(in the rows, 128 means zero)
Here are made-up things, facts about them, and rows of numbers that follow some of those facts. Name the thing behind each unnamed row.

There are 3 kinds of fact about the things: β, ε, Ψ.
β(fisen, 766); β(vasu, 766); β(terar, 703); β(vogu, 798); β(zasun, 766); β(nagren, 766); β(keklam, 141)
β(grisum, 798); β(flaka, 703); β(klolester, 703); β(trusan, 766); β(bugra, 703); β(bufolol, 342); β(reflir, 703)
β(teza, 798); β(merom, 798); β(plebrim, 766); β(fogram, 798); β(dastes, 703); β(lefla, 766); β(skimos, 766)
β(drage, 342); β(zaklunen, 766); β(tobri, 798); β(klunik, 798); β(dragozu, 342); β(skigi, 342); β(vedo, 342)
β(ruti, 141); β(pege, 703); β(stilan, 342); β(starin, 798); β(vatrun, 141); β(loklur, 141); β(kolagus, 798)
β(trogin, 766); β(mestu, 141); β(peger, 703); β(skodri, 703); β(flola, 703); β(dritun, 798); β(plobol, 141)
β(nilo, 703); β(mogrus, 798); β(sefur, 703); β(ploplos, 703); β(rogestel, 342); β(stoflak, 766); β(kludrem, 703)
β(bubi, 703); β(fatrin, 703); β(drirul, 798); β(pepel, 798); β(trogor, 766); β(stesudi, 141); β(nodro, 798)
β(leve, 703); β(flagir, 141); β(pebifer, 703); β(ragro, 141); β(bribeflam, 703); β(ziben, 798); β(drodro, 703)
β(brostar, 766); β(geso, 342); β(zesis, 798); β(dubru, 141); β(grunam, 703); β(pokas, 798); β(zabas, 141)
β(riskin, 766); β(fetren, 766); β(piflal, 703); β(trigrul, 798); β(kiram, 703); β(nukul, 703); β(lezis, 141)
β(zele, 798); β(trigatrer, 798); β(siboge, 766); β(kiren, 703); β(vuzor, 141); β(skuflaste, 703); β(satri, 342)
β(godrok, 703); β(skupus, 141); β(troflum, 703); β(stiplik, 703); β(drutir, 798); β(goste, 703); β(memok, 766)
β(bestun, 703); β(tope, 703); β(klasil, 703); β(favetra, 798); β(mabral, 703); β(drogunin, 342); β(flatratek, 798)
β(budor, 766); β(tigubi, 766); β(fovosol, 703); β(torur, 342); β(litrer, 798); β(graplolon, 798); β(nukle, 141)
β(greskas, 703); β(legen, 342); β(droful, 703); β(budel, 703); β(zinebis, 766); β(skistu, 703); β(flota, 766)
β(briflo, 798); β(flali, 798); β(zostem, 798); β(sabrem, 766); β(drusak, 703); β(tolu, 703); β(dradeger, 703)
β(labu, 798); β(grazus, 141); β(dripam, 798); β(vobak, 703); β(konipen, 798); β(klale, 703); β(tranem, 703)
β(giflon, 703); β(dukostos, 703); β(trozar, 703); β(pimadi, 703); ε(fisen, b); ε(vasu, d); ε(terar, b)
ε(vogu, c); ε(zasun, d); ε(nagren, f); ε(keklam, a); ε(grisum, f); ε(flaka, b); ε(klolester, f)
ε(trusan, d); ε(bugra, f); ε(bufolol, a); ε(reflir, f); ε(teza, c); ε(merom, f); ε(plebrim, c)
ε(fogram, d); ε(dastes, e); ε(lefla, a); ε(skimos, b); ε(drage, d); ε(zaklunen, c); ε(tobri, f)
ε(klunik, c); ε(dragozu, c); ε(skigi, f); ε(vedo, d); ε(ruti, c); ε(pege, d); ε(stilan, d)
ε(starin, c); ε(vatrun, b); ε(loklur, a); ε(kolagus, a); ε(trogin, c); ε(mestu, b); ε(peger, c)
ε(skodri, d); ε(flola, d); ε(dritun, f); ε(plobol, d); ε(nilo, d); ε(mogrus, c); ε(sefur, d)
ε(ploplos, f); ε(rogestel, c); ε(stoflak, c); ε(kludrem, f); ε(bubi, b); ε(fatrin, b); ε(drirul, b)
ε(pepel, f); ε(trogor, a); ε(stesudi, f); ε(nodro, c); ε(leve, e); ε(flagir, a); ε(pebifer, b)
ε(ragro, f); ε(bribeflam, f); ε(ziben, e); ε(drodro, b); ε(brostar, b); ε(geso, a); ε(zesis, a)
ε(dubru, a); ε(grunam, a); ε(pokas, e); ε(zabas, a); ε(riskin, d); ε(fetren, b); ε(piflal, c)
ε(trigrul, f); ε(kiram, d); ε(nukul, b); ε(lezis, a); ε(zele, e); ε(trigatrer, b); ε(siboge, e)
ε(kiren, d); ε(vuzor, f); ε(skuflaste, a); ε(satri, b); ε(godrok, c); ε(skupus, e); ε(troflum, f)
ε(stiplik, e); ε(drutir, c); ε(goste, c); ε(memok, f); ε(bestun, e); ε(tope, c); ε(klasil, b)
ε(favetra, f); ε(mabral, a); ε(drogunin, a); ε(flatratek, f); ε(budor, b); ε(tigubi, d); ε(fovosol, a)
ε(torur, c); ε(litrer, a); ε(graplolon, f); ε(nukle, b); ε(greskas, e); ε(legen, d); ε(droful, e)
ε(budel, f); ε(zinebis, e); ε(skistu, d); ε(flota, b); ε(briflo, c); ε(flali, c); ε(zostem, e)
ε(sabrem, c); ε(drusak, c); ε(tolu, b); ε(dradeger, e); ε(labu, a); ε(grazus, f); ε(dripam, d)
ε(vobak, c); ε(konipen, e); ε(klale, a); ε(tranem, e); ε(giflon, c); ε(dukostos, a); ε(trozar, d)
ε(pimadi, a); Ψ(fisen, w); Ψ(vasu, q); Ψ(terar, l); Ψ(vogu, h); Ψ(zasun, m); Ψ(nagren, v)
Ψ(keklam, g); Ψ(grisum, i); Ψ(klolester, t); Ψ(trusan, j); Ψ(reflir, h); Ψ(teza, u); Ψ(merom, m)
Ψ(plebrim, i); Ψ(fogram, h); Ψ(dastes, p); Ψ(lefla, j); Ψ(skimos, l); Ψ(drage, m); Ψ(zaklunen, m)
Ψ(tobri, r); Ψ(klunik, v); Ψ(skigi, x); Ψ(vedo, l); Ψ(pege, i); Ψ(stilan, h); Ψ(starin, g)
Ψ(vatrun, o); Ψ(loklur, j); Ψ(mestu, h); Ψ(peger, g); Ψ(skodri, q); Ψ(flola, u); Ψ(dritun, u)
Ψ(plobol, m); Ψ(nilo, y); Ψ(mogrus, k); Ψ(sefur, r); Ψ(ploplos, l); Ψ(rogestel, r); Ψ(stoflak, p)
Ψ(kludrem, j); Ψ(bubi, x); Ψ(fatrin, n); Ψ(drirul, m); Ψ(pepel, w); Ψ(trogor, m); Ψ(stesudi, n)
Ψ(nodro, l); Ψ(leve, u); Ψ(flagir, i); Ψ(pebifer, m); Ψ(bribeflam, n); Ψ(drodro, u); Ψ(brostar, g)
Ψ(geso, h); Ψ(zesis, k); Ψ(dubru, n); Ψ(grunam, o); Ψ(pokas, q); Ψ(zabas, w); Ψ(riskin, l)
Ψ(fetren, h); Ψ(piflal, s); Ψ(trigrul, h); Ψ(kiram, n); Ψ(nukul, h); Ψ(lezis, o); Ψ(zele, i)
Ψ(trigatrer, o); Ψ(siboge, w); Ψ(kiren, g); Ψ(vuzor, o); Ψ(skuflaste, p); Ψ(satri, u); Ψ(godrok, m)
Ψ(skupus, v); Ψ(troflum, u); Ψ(stiplik, s); Ψ(drutir, i); Ψ(goste, n); Ψ(bestun, t); Ψ(tope, x)
Ψ(klasil, t); Ψ(favetra, t); Ψ(mabral, j); Ψ(drogunin, j); Ψ(budor, p); Ψ(tigubi, u); Ψ(fovosol, h)
Ψ(torur, v); Ψ(litrer, r); Ψ(graplolon, p); Ψ(nukle, p); Ψ(greskas, q); Ψ(legen, k); Ψ(droful, i)
Ψ(budel, r); Ψ(zinebis, p); Ψ(skistu, v); Ψ(flota, s); Ψ(briflo, n); Ψ(zostem, k); Ψ(sabrem, h)
Ψ(drusak, j); Ψ(tolu, r); Ψ(dradeger, m); Ψ(labu, x); Ψ(grazus, i); Ψ(dripam, k); Ψ(konipen, j)
Ψ(klale, g); Ψ(tranem, y); Ψ(giflon, l); Ψ(trozar, l); Ψ(pimadi, u)

Known rows:
nilo: [162 107 149 147  95 104  83  58  93  74  79 170 120 159 129 146 143 148
  81 101 150 119 192 131 149 156 105 172 115 145 117 145 115 111 116 149]
favetra: [125 137 100  92 133 152 132 152  67 151 125 153 119  81 133 196 149 144
  74 161 191 120 116 165 104 168  79  97 168 100  69 125  71  90 124 157]
tolu: [118  62 130 154  90 127 111 106 143  36 123 188 197 196 127  60  83 139
 118 107 146 129 164 125 114 170 150 141 130 176 129 113 128 176 142 117]
ploplos: [130  88 145 171 121 125  92  85 114  73 134 155 122 167 115  75 107 141
 121 100 129 120 188 124 154 153 159 158 144 155 135 136 116 137 124 145]
drirul: [ 86 163  92  60 148 158 106 193 103  93 130 171 180 103 138 140 120 129
 107 160 152 157  67 135  83 159 100 100 141 133  97 126 127 122 148 121]
godrok: [137 114 132 113 115 109  70 129 138  56  76 164 164 194 164 122 120 127
 141 107 133 145 138 107 104 126 126 174 105 204 108 164 129 143 153 128]
klasil: [167 120 136 151 110 110  84  91  89  97  82 138 117 166 159 174 149 156
 103 115 167 113 192 137 145 141  86 177 123 162  87 133  71 126 120 165]
drage: [120 141  90  73 109 147  84 123 118  90  87 171 177 148 152 119  99  95
 109  91 144 155 124 130 100 147  88 141  89 161 138 136 148 106 169 109]
fetren: [135 109 131 152  78 109 106 132 105 104  67 153 153 161 166 150 142 166
 107 128 167 122 177 134 117 144  85 152 133 154  74 109  73 125 103 171]
fisen: [117 105 152 136  95 108  80 123 100  85  86 159 147 152 145 109 156 163
 122 118 134 119 157 122 107 141 118 148 139 163 113 124 106 135 108 161]
drutir: [114 136 104  97 135 149 118 162 118 112 129 177 134  89 111 165 153 117
  94 178 143 144  75 164  78 162 111  82 155 131 114 147 128 102 135 145]
keklam: [120 130 140 138 139 138 113  85  95  85 137 139 139 125 144 160 134 116
  89 102 170 153 134 136 129 134 103 122 171 125 116 181 118 112 138 147]
peger: [165 102 147 157 119  97  71  78 114  80  97 155 107 168 137 145 146 137
 112 114 129 132 178 136 132 133 121 165 123 177 121 167 121 130 128 149]
skuflaste: [125  86 184 148  91 101  93  40  82  51 117 180 139 151 128 123 129 127
  86  92 159 119 177 151 130 154 143 132 153 181 120 132 123 148 112 174]
memok: [115 122 134 132 109 117  76 164 113  94  93 144 155 161 163 102 126 146
 140 107 133 116 151 110 125 137 121 168 134 158 102 131 112 114 132 139]
greskas: [117 102 141 153 117 113  82  97 129  57 125 172 156 174 117  74  97 136
 120  98 119 142 154 104 140 149 154 158 128 172 139 139 146 151 143 106]
drodro: [147 131 143 182 156 123  55  89 118  89 127 112  73 159 117 107 148 136
 151 108 109 127 178 122 159 126 142 178 135 156 138 164 118 116 130 130]
plobol: [110 142 100  95 120 144  89 128 115  57 100 157 196 145 154 124 111 129
  95  99 159 163 108 101 108 149  93 145 109 132  99 182 134 114 157 102]
grisum: [106 148 107  86 147 163 110 172  87 123 146 166 140  85 122 144 142 123
  89 155 149 133  83 153  97 171 110 102 170 107 108 126 120 108 140 141]
trusan: [131 128 106 230 109 136  91 152 174 120 111 118  74 138 106  84 116 135
 162 140 105 122 183 121 189 134 153 159 130 121 155 157 154  51 128  95]

Which thing is each row?
No name comes twice in this set of rows, the named rows included.
[128 123  89 196 152 179 103 136 171 154 160 104  68 140 112 110  90  82
 157 104 138 141 170 164 192 108 145 119 142 128 157 143 152  74 164  96] : drogunin
[129 123 120 236 137 144  81 122 184 111 144 112  68 157 116  97  86 109
 176 106 129 111 195 126 199 115 177 161 140 156 145 163 143  84 138  93] : mabral
[121 133  96 214 162 167 124 137 170 120 175  94  93 137 112 113  92  96
 147 121 143 147 151 130 182 120 149 114 168 103 131 199 149  72 157  93] : loklur
[113 168 109 120 177 173  94 163 100 149 167 137  88  64 105 133 151 111
 119 164 133 130  89 157 128 149 126 109 186  94 132 148 143  72 132 134] : dritun
[132 155 102 127 168 159 109 154 129 140 152 143  77  81  93 152 155 125
 121 179 127 146  83 168 118 141 131  94 165 107 133 168 148  77 136 132] : teza
[115 119 135 117  99  94  77 156 134  66  78 158 170 167 161 119 130 146
 140 132 129 131 128 107  92 124 114 156 106 197 115 150 135 128 139 142] : zaklunen
[110 131 126 238 127 129  85 161 176 118 135 111  69 132 114  90 108 121
 174 129 128 112 179 126 184 112 167 145 155 139 143 152 144  63 129 116] : lefla
[142 114 110 214 148 148  82 126 162 120 150  99  75 158 110  75 105 129
 184 104 109 105 202 125 205 130 175 177 147 136 138 153 124  92 140 100] : kludrem
[120  97 149 191 110 116 101 116 120  85 120 160 122 154 111  75 139 144
 124 119 126 132 167 144 129 152 144 141 154 147 146 118 136 129 106 151] : skimos
[100  98 131  93 128 157 130 115  62 108 157 200 150  82  97 132 141 132
  52 155 149 136  97 174  89 188 124  74 195 105 118 109 118 113 115 168] : graplolon
[105 106 137 157  91 110  77 124 133  63 105 186 161 152 116  57 115 134
 114 124 112 139 147 115 122 165 148 145 112 150 156 138 163 105 129 122] : vasu
[130 125 150 158 110 104  78 113  98  97  93 145 121 146 139 121 158 160
 116 117 133 131 163 132 121 131 121 154 148 151 124 130 118 118 107 157] : brostar
[135 112 169 157 119 107  71  72 107  77 108 144 107 154 146 144 127 123
 113  96 148 126 174 136 148 126 124 151 141 179 117 151 120 118 137 159] : klale
[137  87 136 140 123 138 125  58  68  74 152 172 157 152 118 114 151 135
  61 107 156 155 133 156 105 159 120 109 166 120 115 157 127 159 110 160] : nukle
[104 137  93  77 117 161 133 173  80 132 117 169 154  98 139 187 129 140
  82 159 189 125 109 152  99 178  79 103 163 117  55 113  66  97 123 157] : trigrul

The same things again, as new rows of numbers:
Some rows with their names:
drogunin: [102  92 131 167 163  86  97 112 173 107 115 116 124 164]
vuzor: [103 107 113 185 170 110  96 121 170 122 120 109 133 174]
plebrim: [119 118  82 191 167 121 129 118 160 111 118 117 150 165]
bubi: [131  77 132 186 164  98 118 114 177 123 125 167 151 165]
litrer: [113 128  91 190 139 126  84 114 152 124 113 119 133 148]
flola: [125 112  80 194 164 144 140 123 163 134 128 140 143 168]
starin: [ 96 125  91 208 164 126  85 119 138 112 125 101 100 162]
zesis: [ 77 161  56 190 162 146 105 119 137 114 118  84  87 166]
kolagus: [102 134  99 184 144 121  83 112 155 122 114 112 131 154]
skimos: [109  91 113 192 173 117 115 124 175 112 131 116 122 177]
pimadi: [125 123  72 193 164 134 145 119 165 126 128 132 142 155]
ruti: [110 121  93 196 164 114 106 112 161 117 112 121 143 161]
labu: [118 107 136 181 141 101  69 111 166 124 120 128 142 151]
dradeger: [112 105  91 207 189 121 132 128 161 109 142 125 105 167]
budel: [125 111  93 191 166 116 134 122 165 127 119 156 149 168]
goste: [122 118  78 198 172 134 141 119 156 120 130 132 145 162]
pege: [122 111  88 183 164 136 140 116 167 130 123 143 152 170]
dragozu: [112 108  95 192 169 115 110 119 151 108 108 126 137 159]
drusak: [106  86 135 173 184  84 120 109 173 106 131 131 127 178]
vatrun: [ 99 105 120 186 162 110  98 117 172 124 119 118 132 175]

Rows to name:
No name comes twice in this set of rows, the named rows included.
[105  88 136 165 184  88 114 115 178 112 128 137 134 186] : kludrem
[108 105  88 204 174 125 129 124 160 113 121 127 104 168] : brostar
[115 109 111 176 171 102 133 114 175 117 128 138 129 165] : grunam
[114 133  76 197 156 139 115 121 167 130 115 110 143 154] : dubru
[118 112  77 197 163 140 131 124 162 125 115 127 139 164] : tigubi
[102 115 115 182 163 104 103 117 175 120 119 111 130 165] : lezis
[ 77 149  68 188 162 149 103 118 136 120 116  91  89 180] : dripam
[ 85 135  56 192 178 140 131 124 139 115 114 104  91 177] : legen
[ 89 109 140 172 168  91  65 109 162 103 129 102 125 173] : konipen
[110 135  84 187 155 134 115 116 168 126 116 105 152 158] : flagir
[112 112  77 200 160 144 113 126 154 119 114 118 141 160] : satri
[117 114  84 207 182 122 142 122 150 114 132 132 107 165] : peger
[115 112  90 194 169 106 126 116 160 108 111 131 137 164] : trogin

